1: [ 25.9  21.8  33.6  -6.0  -7.2  14.6  41.2   1.5  14.8 -27.9  10.4  22.0
  26.2  40.6  12.8 -44.1  59.1 -46.0 -10.9 -20.5 -73.6  19.9 -30.4  50.0
 -15.4 -12.5 -47.0 -23.2 -26.0   4.1 -13.3  -8.3  -8.1  29.2  -9.3]
2: [  7.9  -5.8  -9.2  27.7  -8.1 -52.8 -41.7  19.7 -22.4  46.2  13.6 -22.4
  19.4 -78.2 -29.2   3.1 -28.6  43.8 -24.0   9.0  22.1  14.0  42.4 -75.6
  20.0   5.6  46.0  40.4 -28.4  -5.4  18.4  38.4  11.5 -15.2  -4.1]
3: [-16.6 -25.3   4.3  -9.1  28.2   2.5 -40.8 -19.9 -26.8  -8.0   0.6  -3.8
 -29.0 -15.8 -11.0   2.1  -5.7  40.2 -20.0  51.2  21.1   5.2  35.9 -64.4
 -13.1 -44.8   6.5  26.4  22.5  12.5   1.0  -5.8 -19.5 -16.2  19.2]
4: [ 22.2  10.1   9.1  10.8  -5.7  10.3  48.4  24.6  49.2 -21.3 -32.2  -5.1
  42.1  70.6  42.9 -74.2  48.9 -19.7 -35.1  -5.0 -66.2  39.8  -5.3  11.2
   1.3 -15.0   0.1  20.3 -33.4  -4.7 -21.6   3.5  21.0   4.3 -27.0]
5: [ 19.4  37.9   8.1 -18.7 -20.8  -3.0  39.7  38.3  -2.7 -17.6 -13.7  12.6
  -0.1  34.5  33.8 -12.1  74.7 -35.5 -58.7 -29.9 -99.9  14.5 -51.0  57.4
 -14.2  -9.1 -41.0   3.8 -18.1 -27.3  -7.9 -17.9  -1.0  13.5 -11.8] -> 1 4 3
6: [ 13.3  15.1  -5.5  16.7   1.1  20.0  41.8  42.6  32.0 -31.2  -6.1  16.3
  39.7  36.0  22.0 -36.4  32.7 -15.8  -8.3  -6.6 -24.7  29.4 -10.3   8.7
 -13.8  34.1  14.1  15.7 -45.9  14.2 -14.3  23.2  -3.5   0.5  -4.0] -> 4 1 5
7: [-16.2   3.8  -4.6  19.7  19.0 -32.0 -37.4 -17.7 -30.1  41.9   4.2  -5.1
  -4.2 -34.1 -27.3  27.3 -37.1   9.6 -11.8  -2.6  11.7  -3.8  16.1 -27.2
  -3.8   4.6  39.7  39.9   9.2  -2.3 -10.9  11.5   4.9  -2.3   5.2] -> 2 3 6
8: [ -9.1   0.4 -15.3  36.0  -5.9 -14.4 -47.8  32.0  -3.2  41.4  -1.0 -27.2
  -3.9 -59.4 -24.9 -42.0 -37.9  44.6 -42.0  28.3  26.4  27.8  69.6 -87.7
  20.4  -8.1  46.9  29.8 -32.0   6.2  -7.8  26.0  -8.9  -6.6 -12.4] -> 2 7 3
9: [ 15.3   1.6  38.2 -12.0  -7.8  27.1  22.1   9.9  13.2 -32.3  10.6   9.4
  14.4  96.1  22.8 -23.6  34.0 -21.4   1.7 -10.6 -43.8 -10.9  -8.7  35.6
   5.3  -6.0 -14.5  -7.1  -3.2  -8.2   0.8   7.6   8.6  29.4 -28.0] -> 1 4 6
10: [ -3.4   8.7  -6.5  -3.0  -3.4  19.1  42.9  12.9  48.9 -21.4  -3.1   2.0
  15.9  49.1  15.7 -19.0  43.5 -20.3   8.8 -25.6 -65.1  15.5 -42.5  87.9
   6.4  35.0 -30.1 -36.6 -35.2 -18.0 -13.0 -18.1   1.6   4.5 -18.3] -> 1 9 5
11: [-37.9 -13.9  -1.9  39.8  -9.1  -3.8 -40.3   5.3   6.7  51.2  11.6 -15.2
  -4.8 -67.6 -38.2  70.6 -59.1   8.2  32.0   5.7  94.7  -4.6 -12.1  -2.6
  21.2  43.8  31.9 -15.1  -1.5 -12.1   0.3  10.1  -2.9 -16.8  14.0] -> 7 2 8
12: [ 20.3 -25.3  -2.7  39.1   1.0 -44.7 -47.4 -16.3 -47.1  42.0  -8.0  -7.0
 -18.8 -75.0 -17.9  -1.0 -39.6  34.1   4.4  34.8  40.4  25.0  24.9 -99.9
   3.1 -27.1  43.8  44.8  23.7   8.8   6.1  25.2  -2.3  -5.7  -0.4] -> 2 7 8
13: [ -8.6 -30.7  -5.3  29.0  -2.6 -32.7 -10.7  -3.6 -34.1  51.3  -4.0 -24.1
   2.0 -83.4 -40.6   7.1 -65.4  23.5   2.1   0.4  29.3   5.8  28.2 -75.1
  25.5  -4.2  48.6   0.1  -1.4  29.3 -27.1  24.3  10.7 -25.3 -13.7] -> 2 12 7
14: [  8.6  57.0 -42.3  47.5 -33.6  14.5  34.6  57.1  70.3 -28.4 -22.4  53.6
  50.2  35.7  35.8 -83.1  60.6  -6.4 -21.6 -37.4 -67.6  68.4   4.9  17.8
  27.7  38.0  22.6   6.3 -99.9  15.7  -4.6  -1.0  35.3  10.7 -15.9] -> 6 4 10
15: [  8.0  19.2  -2.6   6.3 -17.2   2.1  37.2  36.7  17.1 -16.3 -39.6   3.3
  30.6  50.5  34.6 -62.6  28.4 -21.5 -60.4   7.0 -53.8  28.9  15.6  16.7
 -22.3 -12.6 -17.4  32.7 -60.2  12.3 -17.1   7.5  -1.9   3.4  -9.0] -> 4 6 1
16: [  7.0  18.0   2.7  12.4 -14.0  -0.1  14.1   3.3  20.8 -13.7  -9.7  21.5
  12.4  46.3  17.9 -10.0  13.8 -36.1 -18.7 -27.0 -37.0  15.4  12.4   6.5
   4.5  20.9   7.5 -13.5 -24.8  -0.4 -12.7  14.7   7.7  -0.3  14.9] -> 6 9 15
17: [ -5.1  39.1   5.1  30.7  -7.7  -6.6  17.2  -5.1  17.5   8.1   8.5  -0.8
   0.3  41.7 -10.0 -15.1  -4.2  -0.7 -32.1   5.1  -2.6  49.9   4.2 -31.5
   8.1 -16.2  -8.4   0.6 -27.9  15.4 -19.0   5.6  25.4  -1.8   4.7] -> 16 6 15
18: [-30.9   7.4  -6.7  26.6  21.6 -13.5   9.3  12.3   7.2   6.1   8.8   5.6
  -0.7   1.7  -5.9   1.0   2.1 -11.5  17.1  -8.5 -18.7 -15.7  -2.5  -2.8
  16.6  20.4   3.1  -7.1   4.5  14.8   9.0  -0.3  21.6 -10.0  -4.5] -> 16 17 7
19: [-20.9  10.7 -17.2  58.3  42.8 -26.0 -35.7  18.0   0.1  56.3 -26.8  12.7
  14.6 -59.3 -32.8  -9.7 -46.1  -0.2   3.8  26.8  41.9  20.2   1.7 -54.5
  24.6  41.6  43.1 -10.0 -24.3  -3.9  17.9  21.6  -2.6  12.3   5.8] -> 7 2 13
20: [  6.8  18.8  -2.6   8.2 -10.2  -2.3  -8.9  -5.1  12.1   5.3  14.7  -8.4
  10.5 -18.1  12.2  -8.6   2.7 -10.9  -9.2  -5.7 -34.0 -11.9  -5.8  -6.1
 -16.4  23.6  25.4 -18.0  -6.9 -22.5  10.3  23.4  -0.3   4.2 -11.8] -> 18 16 17
21: [-11.6 -14.8 -18.8  45.4 -12.1 -25.3 -18.8  -1.7  10.1  45.4   2.2 -13.3
   9.7 -78.5 -17.6  19.1 -46.0  38.8  15.2  -9.8  31.8  37.4   9.3 -68.1
  30.5   6.8  57.1  18.6 -16.6  12.7  19.1  -0.5 -21.7 -31.7  17.9] -> 13 2 19
22: [ -8.3  -8.1  -9.8  21.8   6.5  10.7 -53.1 -11.1  -2.7  65.9  -0.5  10.7
 -18.1 -64.8 -39.4  34.9 -60.6  49.7 -11.3  24.5  56.5 -16.6   5.1 -56.9
  31.9   5.4  45.1   8.0  50.0   9.6 -17.4  -8.6 -17.4 -10.5   5.9] -> 7 13 21
23: [ 44.3  38.4  24.6   4.3   1.0  22.2  34.6  35.2  26.0 -43.8  -2.0  19.2
  55.9  76.4  34.0  -4.3  58.6 -42.4 -10.5 -26.6 -84.6  29.1 -24.9  71.3
 -21.6   6.1 -33.2  -3.8 -70.4  -9.1 -18.2 -31.8 -13.4   9.4 -16.2] -> 1 10 5
24: [-43.8  17.0 -28.5  39.4  12.7 -22.8  -7.5  14.2  20.2  43.6 -13.7  10.1
   3.2 -61.0 -28.6  21.2 -24.5  12.2   1.8   7.4   9.3   8.0 -21.1  -6.9
  32.6  47.2  44.1 -22.8 -34.8  -7.0  45.0   6.1 -10.6  -5.8  -4.9] -> 19 21 18
25: [  0.0   7.8  -3.1 -24.3 -21.3  14.6  13.7  10.8  14.0 -15.5   2.1  19.5
   1.4  55.3  -1.7 -23.5   9.5 -13.6  -6.4 -28.3 -18.7  16.8 -13.1 -17.2
   8.2   2.1 -11.2 -15.3  10.0 -31.7   3.4  -9.0 -18.5  16.3 -14.9] -> 16 9 20
26: [ -3.3 -14.4  -7.4   8.7  -9.1 -13.2 -15.9  31.5  11.0   4.5  -0.4  -6.1
  14.8  -6.6  -0.2 -13.2  -2.5   4.8 -19.1  21.5 -19.2  -1.9  19.9 -25.0
  11.0 -15.4  22.5  12.8  -8.1  -3.1   7.2   8.5   1.8   6.6  -8.6] -> 20 18 17
27: [  3.8  13.3  -6.3  15.3   7.6   6.8 -26.4  15.1  -7.8  14.4 -16.6   3.5
  19.1 -10.4  32.2 -39.4  26.4  11.9 -61.1 -13.2 -54.9   4.6   4.1 -18.3
  -7.1 -29.4 -17.1  34.8 -19.2  15.2  -4.4  16.3  25.0   4.6 -20.2] -> 26 15 20
28: [-21.3 -16.3 -11.5  57.3   1.8 -25.1 -14.3  10.1   4.0  37.1 -12.4   6.9
  -4.1 -73.2 -29.1   3.4 -28.1   5.5  29.4 -10.7  30.9   7.4   2.2 -17.7
  22.2  57.7  47.4 -26.5 -15.8  -9.5   3.1   0.9  21.6 -18.2  10.1] -> 24 19 21
29: [-16.4 -15.5 -25.4  45.7  28.7   4.1 -35.7 -16.7  29.4  28.6  -0.4 -20.7
 -17.5 -54.3 -49.2  43.5 -43.6  31.9  28.4   7.0  60.0  -9.1  15.4 -40.8
  42.7  35.6  26.8 -12.7  -8.7  16.4  13.7  29.4  -5.2   6.2   0.0] -> 11 28 19
30: [ 10.4  12.7  23.4 -31.0 -25.8   6.4  34.9  32.9  12.9 -20.8  -5.4  39.8
  10.4  58.1  15.2 -43.1  46.0 -16.9 -45.7  -3.7 -70.2  18.6   5.8   8.3
 -10.8 -11.5 -45.7  21.2 -42.3  -6.3 -20.0  12.9   9.5 -24.5  -2.2] -> 15 4 1
31: [  4.1  24.1 -15.0  12.1  -3.1  19.3  31.8  34.6  29.7 -18.2   3.7  25.9
  29.5  32.1  28.2 -15.6  19.4 -13.2  18.1 -20.5 -52.4  15.9 -22.4  57.4
  29.3  48.2  14.6  -0.2 -42.4 -44.3  -1.0  18.7  31.3  37.1 -23.9] -> 10 6 16
32: [ 11.0  25.6  16.7 -27.4 -32.5  -2.6   6.8   7.5  -9.2 -15.4   5.4   6.7
  40.4  62.0  21.9 -44.8  26.9   1.9 -40.0 -27.6 -57.2  33.7  21.7  -6.9
 -23.7 -41.8 -10.2  27.6 -20.8   1.5 -10.7  -4.5 -27.3  -5.3 -29.4] -> 30 15 25
33: [-20.3   0.6   5.9  66.0 -29.3 -27.4   5.0  46.5  31.6  17.1 -39.5  -8.8
  32.5  -3.0 -10.7 -60.1  -8.0  13.5 -60.4  13.8 -74.2  28.0  39.3 -71.2
  -3.8 -11.5  -9.6  14.6 -59.3  -0.9   2.7  26.3 -30.3  13.9  -5.5] -> 26 27 15
34: [-10.8  17.0   7.2  -0.1  -4.2  -8.0  27.4  31.1  36.9 -21.1 -29.7  27.6
  34.3  58.6  48.6 -58.1  48.8 -40.6 -32.2  -5.5 -80.8  24.5 -13.5  33.3
  25.4  -6.0 -10.6  -7.0 -39.5  -3.4 -12.0   8.2  -9.3   1.4 -30.6] -> 4 15 30
35: [ 16.3  41.7  -3.4 -10.6  10.5   1.6  47.1   7.6  43.9 -24.6   8.8  34.7
  20.2  71.5  23.1 -23.6  74.8 -40.7   9.6 -26.5 -41.1  14.9   2.9  41.1
 -10.0  33.2 -14.4 -35.3 -48.1  -5.9 -10.7   5.6  44.0   2.9  -6.6] -> 10 16 1
36: [  2.5 -16.9 -24.1  44.8  -0.1 -29.8   0.1   4.8 -10.5  30.0  -1.8 -11.6
   4.8 -65.7 -10.8   1.1 -27.9  44.7  -4.5  21.7  16.4  -1.8  -3.5 -52.6
  -6.6  -8.1  20.0  -1.5 -20.4  40.4   9.0  33.3  10.4 -22.4  34.8] -> 21 13 2
37: [ 25.6  22.6   6.4  -0.3 -31.6   1.9  33.3  27.9  11.9 -30.4 -18.1  10.4
  28.7  64.1  13.9 -38.1  61.8 -17.0 -39.9 -26.1 -89.6  35.8 -14.6  33.4
  -5.4   2.3 -28.3  11.4 -47.3  -7.7 -30.9   6.9  15.5   9.0 -25.9] -> 30 4 34
38: [  0.0  -2.8  11.0   4.2  -9.7   7.1  14.8  -8.5   6.6  -3.4  14.5 -15.9
 -21.8  12.5  29.4 -17.2  39.3 -17.2  16.6  -1.3 -24.0  22.7  20.3   7.3
   5.3   2.0  25.3 -36.3 -14.8 -27.1 -13.2  18.8 -10.5 -12.3  -7.2] -> 20 16 25
39: [-27.7 -24.6   0.1  19.0  28.3 -19.9 -46.3  -6.7 -16.5  69.7   0.7 -13.3
  -8.6 -88.6 -23.1  34.2 -39.7  24.3  13.6   6.9  49.7  -8.3   3.5 -42.3
  11.7  22.2  38.2 -26.6  30.6  19.2  -3.6  26.9   5.0 -14.1   7.6] -> 22 13 29
40: [-11.1  14.4 -17.1   8.4  24.0 -11.8 -10.5  15.2  -0.6  25.1 -11.8  21.8
   5.6 -37.6  -0.2 -28.4  16.3  -4.4 -12.3 -21.3  -3.4  23.0 -15.2 -31.1
   6.3   1.8  -5.8   9.4 -31.9   9.6   8.3  12.0  27.4   3.6   8.9] -> 18 26 27
41: [ -1.4  14.0  12.7 -22.5  -4.4  -4.4  -0.4   3.8   1.9  14.9 -39.9  15.1
   7.3  38.0  -8.3  -9.0 -17.2   1.9  -9.3   2.4 -26.5   3.0  18.3 -15.6
 -12.8   3.2  -2.1 -15.1 -21.3   1.6  -1.0   1.8 -17.5  -1.8  -1.5] -> 16 25 26
42: [  4.4  19.6   4.8  -0.9 -42.6  27.3 -12.8  29.2   5.0  -5.3 -11.4  44.3
  27.7  73.8  38.9 -85.5  22.1  23.6 -76.4  -9.9 -67.2  13.8  57.4 -67.9
  13.2 -48.0 -18.3  38.3 -32.7  16.1  -2.1   5.1  11.4  10.1 -15.0] -> 32 27 15
43: [ 16.3  25.0  -0.4  15.6 -51.0 -26.5  45.0  20.1  65.1 -13.5 -28.5  20.4
  44.5  50.6  22.7 -67.1  47.6 -28.2 -63.0 -12.4 -76.6  36.8  -6.2  10.8
   6.5   4.7   6.0  11.6 -51.5 -18.7  -8.5  13.9  22.4  27.5 -16.3] -> 4 37 34
44: [ 22.6  18.1  18.3 -11.8 -18.0   7.0  40.4  19.5  35.6 -38.2 -12.8   1.8
  40.5  62.1  47.2 -47.9  57.5 -59.9 -20.3  -6.6 -78.8  37.0  14.6  41.5
 -20.0 -15.0 -42.0   2.3 -44.4 -18.2   4.7   2.1 -22.4   2.2   9.0] -> 1 34 37
45: [ -3.9  -6.4   6.9 -18.9  -1.9 -13.7 -22.3 -13.1 -41.0  37.2   4.7   2.3
  -9.9 -52.1 -32.1  37.9 -55.7  16.8   4.4   8.5  48.6 -14.4  11.3 -33.3
  31.6  -3.9  29.4  25.1  28.6  -2.0  -0.5   9.0 -12.1 -21.1  35.7] -> 7 22 39
46: [-17.4  -0.5 -35.2  37.3 -13.1 -31.0 -28.6  -6.3 -10.4  18.0 -11.9 -13.3
   5.6 -66.8   1.1  21.3   7.8  10.9  -9.2  11.9  15.1   5.2   9.9 -29.2
   1.1 -20.2  19.0  16.8 -17.6 -16.1   2.0  -2.1 -17.9 -22.3 -13.8] -> 7 26 36
47: [ -7.9  -6.3  12.3   1.3 -20.9 -13.3  27.6   8.4  17.7 -27.1 -18.7  17.7
  37.3  59.1  37.8 -43.5  57.4   1.5 -22.3 -10.1 -84.6  20.2  19.3   9.3
 -10.1 -23.6 -22.5 -18.7 -38.8   3.1 -16.3 -11.5   2.0  19.4 -23.5] -> 34 37 4
48: [  3.0  18.0  21.8 -32.5 -13.4  26.7  32.3  10.4  12.2 -49.5  -3.1   3.2
  25.5  35.8  -7.6  -2.9  42.8 -34.7 -20.5 -44.4 -54.6   1.8  -7.6  46.7
 -29.9  11.3 -29.5  -8.0 -18.8  -0.5 -28.5   6.6  32.6  -5.0 -29.0] -> 1 37 9
49: [ 20.7  20.3 -10.6   6.4 -16.5   4.2  42.4  30.4  21.2 -55.9 -17.2  15.5
  52.4  64.5  35.9 -47.0  90.2 -37.8  -8.3 -29.6 -99.0  22.7 -17.9  67.9
 -16.0   1.4 -56.3 -10.1 -53.2 -18.1  -7.7  16.8  -3.7  33.3 -19.6] -> 37 44 23
50: [ 19.9   8.1   9.2 -36.8 -16.0  21.5  13.7  21.9   7.9 -23.2  -5.8   9.6
  30.4  65.9  37.7 -55.1  32.2 -15.1 -41.4 -25.1 -34.5   1.0  16.6  13.1
 -11.6 -23.2 -22.6  33.3 -20.9  10.8 -15.2  16.1  -5.3  14.2 -29.2] -> 32 30 15
51: [ 29.5 -10.5  10.6 -43.8  -1.3  12.9 -12.8 -17.9  -8.9 -19.2  40.5   9.6
  21.4  70.6  -1.4 -49.8  40.6  17.9 -48.7 -20.4 -37.2  -0.2   5.3   5.3
 -52.7 -41.2 -55.7  13.7  24.8  -1.9 -21.1 -14.8  -8.2 -17.5   5.1] -> 32 50 30
52: [ -0.7   8.7 -23.1  18.4  12.9 -24.8 -31.3   3.0  -5.0 -20.5  -6.0  38.9
  -3.0   5.6  -2.6 -34.3  -5.7  20.1 -19.1  18.8  -0.8  31.5   9.0 -50.5
 -11.5 -13.6  11.2  39.5  -2.4  10.6 -16.2  -6.0 -21.8   4.5  -1.0] -> 26 40 3
53: [  6.7   9.7  10.8 -22.5 -10.2  26.5  26.8  27.4  12.9 -11.8  -6.8   6.1
  28.2  70.1  34.6 -41.9  35.4 -20.4 -34.0 -46.4 -66.1  10.3  -6.4  39.1
  -5.9  15.1 -19.0  23.3 -24.6 -10.0  -0.6  18.1  20.2   9.9 -31.9] -> 50 37 9
54: [ 16.9  17.9   9.8 -10.2 -26.3   3.3  23.8  22.8  11.6 -44.4  -9.4  20.5
  37.3  50.0  56.3 -38.1  65.0   0.6 -50.7   4.6 -77.2  12.7  -5.4   3.5
 -22.0 -18.9 -18.8  33.8 -12.2  -7.2 -21.9  10.9  -7.8  24.5  -8.3] -> 50 47 37
55: [-14.2 -29.1 -12.8  55.7  -1.8  -7.2  12.2 -21.2 -17.7  22.2   9.0   1.7
  -7.8 -37.4 -12.1   5.9 -42.5  12.5  15.6   4.9  27.0  30.2  13.4  -4.7
  22.3  31.9  45.3  10.1 -19.5  15.2  -5.8   1.6  -6.3 -35.7  -8.0] -> 28 21 7
56: [-10.6  -2.0 -18.6  27.6 -11.3 -34.0 -30.1  15.9 -10.2  47.9   5.5  -2.4
 -13.4 -59.3  -5.5   1.6 -42.6  31.2  -1.1  13.2   6.0 -11.3   4.6 -49.8
   9.9   4.5  39.1  30.6   4.0  17.6  21.6  21.2 -18.8 -16.2   6.3] -> 36 7 21
57: [  1.9 -31.8 -23.8  20.0  10.4  -1.4 -51.5 -19.3   6.5  40.7  -2.2   3.9
 -29.1 -72.2 -38.9  28.3 -63.0  34.8 -31.6   9.8  49.9   3.4  31.8 -79.1
  20.0  -6.6  51.4 -18.9  32.3  -9.6  23.6   5.9  22.4 -15.4   5.3] -> 22 39 13
58: [ 40.0   8.6  32.6 -42.0  -6.2  35.9  49.9  36.5  15.6 -36.5  -9.5  12.6
  18.7  25.6  47.1   3.7  57.2 -35.3   0.3 -52.5 -58.3  -7.3 -19.8  48.3
 -23.7 -25.6 -38.5  -4.1 -26.8 -11.4 -24.1 -11.1   3.0  51.1 -10.9] -> 1 48 5
59: [  9.5  24.9 -19.4   8.3  22.0  22.9  18.2 -12.2  48.1  -8.2  -9.6  -9.3
  26.0  43.4  19.0   7.8  44.3 -43.7   9.0 -29.4  -7.3  14.4 -28.8  68.2
  12.6  56.5 -17.6 -21.9 -17.0   9.8  -3.8  16.2   3.9 -12.1 -26.9] -> 10 35 16
60: [-13.6  15.2 -21.1  48.7   2.3 -29.1 -56.6  26.6  12.8  59.2 -17.8   1.9
  11.5 -76.1 -21.3  -8.0 -30.1   3.7   5.0  -2.2  24.5  15.8  12.4 -54.7
  33.3  13.9  45.2  -9.2  17.5  13.6  22.4  28.0   0.2 -16.1 -22.7] -> 19 56 21
61: [ 23.0  22.0  12.7 -35.1  -4.1   1.7  72.2  -0.1  12.1 -37.6 -12.8  22.5
  42.7  58.7  16.5 -11.4  71.1 -33.2 -19.7 -17.6 -73.4  21.8  -4.1  68.9
 -43.3 -27.9 -27.8  -7.5  -9.8   7.8 -10.5 -13.2   1.0  11.7   3.7] -> 1 44 48
62: [ -9.3  41.6 -14.0 -20.1  -1.1  -4.8  59.9  29.5  48.3 -41.3  -5.1  -1.0
  44.1  67.1  41.4 -25.8  63.2 -53.7  -1.7  -4.8 -92.2  46.2 -36.3  71.8
  -0.7  29.4 -39.5  -9.0 -44.5  -5.5   7.6   8.4   2.0   6.6 -31.5] -> 49 10 34
63: [ -4.8 -14.6 -15.1  32.0  21.0  -6.8 -29.8 -15.2  -1.6  37.2  16.6 -25.7
 -47.1 -83.5 -19.8  63.3 -65.4  25.4  40.0 -27.8  64.1 -25.5 -18.4 -13.3
  54.7  67.9  40.7 -30.6  41.8 -10.4 -22.7  10.5  14.5  -0.1  21.9] -> 11 39 29
64: [ -3.5 -23.0  -9.4  13.9 -14.1   7.4 -71.8   3.9 -36.0  53.2  11.4 -11.3
 -11.1 -50.3 -27.9 -12.2 -73.7  34.6 -28.1  63.7  44.3 -11.8  31.8 -99.9
   6.5 -19.8  38.5  30.6  14.8  -7.1   2.1  22.5  28.5 -15.1   0.3] -> 12 57 8
65: [ 29.8  31.6   0.8  10.5  -4.2  29.5  40.3   9.6  39.8 -16.1  -6.2  -5.9
   3.9  33.3 -16.0 -19.2  16.5 -40.0 -35.3 -35.3 -57.3   4.1 -20.1  29.7
  -9.7 -10.0 -17.4  18.2 -13.3  -6.6 -17.6   9.4   6.7   5.5 -27.3] -> 48 53 16
66: [ -4.2 -19.8 -16.2  47.2  -8.5 -39.6 -41.3  39.7  -7.3  43.0  -6.7 -10.9
  -9.2 -61.1 -35.0 -13.9 -63.2  33.6 -53.3  39.5  31.3   7.8  53.4 -81.5
  -0.6   6.6  56.0  45.1 -39.3   6.5  12.1   4.5   5.1  -5.5  12.0] -> 8 2 56
